m = [147 129 110 115 135 120 110 157 128 136 108 134 112 119 132]
Report the first entry from the left.
A: 147
Report the entry just right of the centre entry.
A: 128
Report the 3rd entry from the right.
A: 112
Report the entry just left of 128.
A: 157
Report the entry just left of 108.
A: 136

Read these off the grid that follows. Counting starts at 1.
1) What is the entry in row 3 and column 1?
2) What is the top-left entry?
3) What is the entry in row 1 and column 3?
4) What is the entry at the centre?
5) What is the entry directly above the centre entry?
6) What is the entry in row 1 and column 2?
7) What is the bottom-left entry?
8) What is the bottom-right entry?
[[129 128 128 128 128 129 135 144 149 142 133]
 [148 138 131 128 128 128 128 128 130 138 148]
 [144 150 142 133 129 128 128 128 128 129 134]
 [147 137 130 128 128 128 128 129 131 138 148]
 [128 128 131 137 148 148 138 131 128 128 128]
 [132 129 128 128 128 128 129 135 145 149 142]
 [128 128 129 134 143 149 143 133 129 128 128]
 [138 147 148 139 131 128 128 128 128 129 130]
 [129 133 141 149 145 135 129 128 128 128 128]
 [128 128 128 128 129 133 143 149 144 134 129]
 [149 145 135 129 128 128 128 128 129 132 141]
 [128 131 138 148 147 138 131 128 128 128 128]
 [128 128 129 131 138 147 148 138 130 128 128]
 [128 128 128 128 131 138 147 147 138 130 128]
 [129 131 139 148 146 137 130 128 128 128 128]]
1) 144
2) 129
3) 128
4) 128
5) 149
6) 128
7) 129
8) 128

Read these off the grid that follows.
1) Give the top entry of the column that holds the smallest entry.
2) Give the 2nd entry on the diagonal from the top-right corner.
3) Give the third entry on the main diagonal.
4) Give the 2nd entry, reading row by row.
5) Give the entry in the top-left corner.
6) Give the entry in the bottom-right corner.
7) Give the entry directly below 156.
8) Give the third entry from the end, reading row by row.
[[128 138 120 127 133 138]
 [132 150 112 126 145 156]
 [123 128 131 125 127 129]
 [126 120 135 122 121 115]
 [120 125 134 134 124 123]
 [132 145 118 136 139 147]
 [117 115 143 130 125 111]
 [138 137 115 127 130 137]]
1) 138
2) 145
3) 131
4) 138
5) 128
6) 137
7) 129
8) 127

B =
[[122  99 157 119 111 107 149 104]
 [117 110 111 140 147 139 126 116]
 [139 147 134 110 135 127 144 154]
 [158 142 135 129 148 154 123 129]
 [141 157 145 125 116 129 141 129]
 [139 153 114 150 102 145 142 128]
 [110 110 145 130 114 126 129 126]
 [138 156 129 139 114 102 116 124]
 [135 108 111 145 114 126 141 115]
 [120 148 102 134 112 115 114 147]
 [156 138 108 126 116 155 119 100]
 [127 154 135 108  99 121 142 137]
 [113 147 119 124 132 122 109 152]
 [142 106 118 145 135 133 154 152]]
Find the entry directly above 123.
A: 144
Find the third entry from the end, reading row by row.
A: 133
Find the bottom entry of the column that holds the largest entry.
A: 142
The third entry on the main diagonal: 134
The maximum: 158
Find the entry directly above 113.
A: 127
The entry in the top-right corner is 104
The second entry, reading row by row -> 99
The last entry, reading row by row is 152
The second entry on the main diagonal -> 110
The entry just right of 130: 114
The entry in the top-left corner: 122
Find the entry directly above 140.
A: 119
Find the entry directly below 109.
A: 154
The entry just left of 153: 139
The entry directly above 125: 129
The smallest entry in the last column: 100
Find the 3rd entry on the diagonal from the top-right corner.
A: 127
Find the second entry on the diagonal from the top-right corner.
A: 126
Find the last entry of the largest entry's row.
A: 129
The entry just left of 132 -> 124
Find the entry just left of 149.
A: 107
The entry just right of the largest entry -> 142
Find the entry directly above the largest entry.
A: 139
The 3rd entry in reading order: 157

[[102 150 117 123 146]
 [102 137 145 115 118]
 [102 151 112 131 138]]
Counting starts at 1.
The entry in row 1 and column 1 is 102
The entry just left of 118 is 115
Report the entry in row 1 and column 2.
A: 150
The top-right entry is 146
Report the entry at row 2, column 1.
A: 102
The entry just right of 115 -> 118

arr = [[129, 122, 143, 140, 127, 129, 155, 120, 124, 136, 120, 151, 130], [129, 122, 137, 140, 127, 129, 155, 108, 124, 141, 127, 144, 130], [134, 142, 124, 127, 141, 129, 149, 131, 132, 117, 117, 140, 138], [129, 118, 143, 140, 130, 132, 153, 125, 124, 136, 114, 154, 130], [131, 126, 137, 137, 124, 125, 153, 108, 126, 141, 130, 133, 130], [139, 134, 117, 137, 130, 138, 149, 125, 127, 117, 110, 137, 122], [139, 126, 149, 127, 137, 129, 149, 143, 127, 127, 114, 147, 134], [139, 126, 117, 137, 124, 141, 149, 125, 124, 122, 110, 137, 118], [136, 138, 117, 130, 134, 135, 149, 125, 129, 117, 114, 140, 130], [141, 130, 143, 124, 137, 132, 148, 149, 127, 122, 110, 144, 134], [136, 142, 130, 121, 141, 122, 149, 131, 132, 122, 123, 140, 142], [141, 118, 124, 137, 120, 141, 149, 125, 122, 127, 110, 133, 114], [144, 130, 117, 134, 127, 141, 147, 131, 126, 117, 110, 133, 118], [134, 126, 156, 127, 137, 125, 151, 137, 127, 132, 117, 151, 134]]
The entry just left of the largest entry: 126
The maximum?
A: 156

[[129 129 129 131 131 127 137 133 134 128]
 [136 130 128 131 130 126 132 127 124 125]
 [136 131 133 133 130 128 124 125 120 142]
 [129 125 129 129 123 132 120 130 122 127]
 [122 132 122 132 134 124 127 130 121 103]
 [131 137 130 128 132 126 124 134 129 130]
 [134 122 123 121 129 137 128 134 130 109]
 [125 136 132 124 133 129 121 128 131 137]
 [121 135 127 126 122 127 124 117 121 120]
 [127 124 123 123 123 124 127 137 129 106]
 [127 134 126 125 131 126 128 131 138 117]
 [125 127 134 130 127 123 139 131 128 146]
 [136 130 132 132 129 127 127 125 122 139]]
Find the entry just left of the largest entry.
A: 128
Find the entry directly above the smallest entry.
A: 127
The third smallest entry is 109
Find the third entry, reading row by row.
A: 129
Find the largest entry in the last column.
A: 146
The last entry, reading row by row -> 139
Find the second smallest entry.
A: 106
Find the top-right entry.
A: 128
Find the 2nd entry on the diagonal from the top-right corner.
A: 124
The entry in the bottom-left corner is 136
Find the third entry on the main diagonal.
A: 133
Find the largest entry in the first row.
A: 137
The 1st entry, reading row by row -> 129
The second largest entry: 142
The smallest entry: 103
Find the fifth entry from the end, reading row by row.
A: 127
The smallest entry in the last row -> 122
The 4th-last entry, reading row by row -> 127
Find the 3rd entry on the diagonal from the top-right corner.
A: 125
The first entry of the largest entry's row: 125
Find the fourth entry, reading row by row.
A: 131
Find the second entry on the main diagonal.
A: 130
The smallest entry in the first row: 127
The smallest entry in the first column -> 121

Read these off the row that follows.
1) Read off the 1st entry from the right.
2) Read off the third entry from the right.
3) Read off the 1st entry from the left.
4) Read off the second entry from the left.
5) Read off the fifth entry from the end.
[120 132 112 142 125 123 145 135 107 146 111 108 107 123 119 120]
1) 120
2) 123
3) 120
4) 132
5) 108

[[129 140 128 128 137 127 138 137]
 [129 124 129 129 121 136 130 131]
 [129 133 128 129 146 133 130 127]
 [128 119 128 127 100 128 113 124]
 [128 143 128 129 142 128 123 127]
 [129 131 129 128 129 129 137 131]
 [128 131 128 128 116 105 137 134]
 [128 127 128 127 131 120 127 127]
 [128 125 128 128 100 127 116 130]
 [128 123 128 127 104 129 113 126]
 [128 134 128 127 127 139 111 130]]
Rows and columns are numbered from 1.
Find the entry in the bottom-right corner.
130
Find the top-left entry.
129
The entry just right of 121 -> 136
The entry just right of 140 -> 128
Find the entry just left of 121.
129
The entry in row 2 and column 2 is 124
Find the entry just left of the largest entry.
129
Find the entry in row 2 and column 1.
129
Find the entry just right of 125.
128
The entry directly below 119: 143
Find the entry at row 3, column 1.
129
The entry just left of 142: 129
Find the entry just left of 126.
113
Find the entry at row 3, column 2.
133
The entry at row 2, column 3: 129
Find the entry in the top-right corner.
137
The entry just right of 105 -> 137
The entry just right of 146 -> 133
The entry directly below the largest entry -> 100
The entry directly above the largest entry: 121
The entry in row 1 and column 2: 140
The entry directly below 143 -> 131
Find the top entry of the column that holds the largest entry.
137
Find the entry at row 3, column 3.
128

[[134 147 128 136 144 128]
 [141 145 130 128 156 120]
 [134 143 127 138 140 123]
 [127 133 128 130 129 134]]
Give the entry just left of the largest entry.
A: 128
Give the bottom-right entry.
A: 134
Give the entry directly below 141.
A: 134
The top-right entry -> 128
Give the bottom-left entry.
A: 127
Give the top entry of the column that holds the largest entry.
A: 144
Give the top-left entry.
A: 134
Give the third entry on the diagonal from the top-right corner.
A: 138
The largest entry in the first column -> 141

Read these off the row that follows.
1) Which number is the largest entry?
2) Which number is the entry just left of 148?
[116 148 121 119 122 139 117 107 122  99 136 105 137 127 119]
1) 148
2) 116
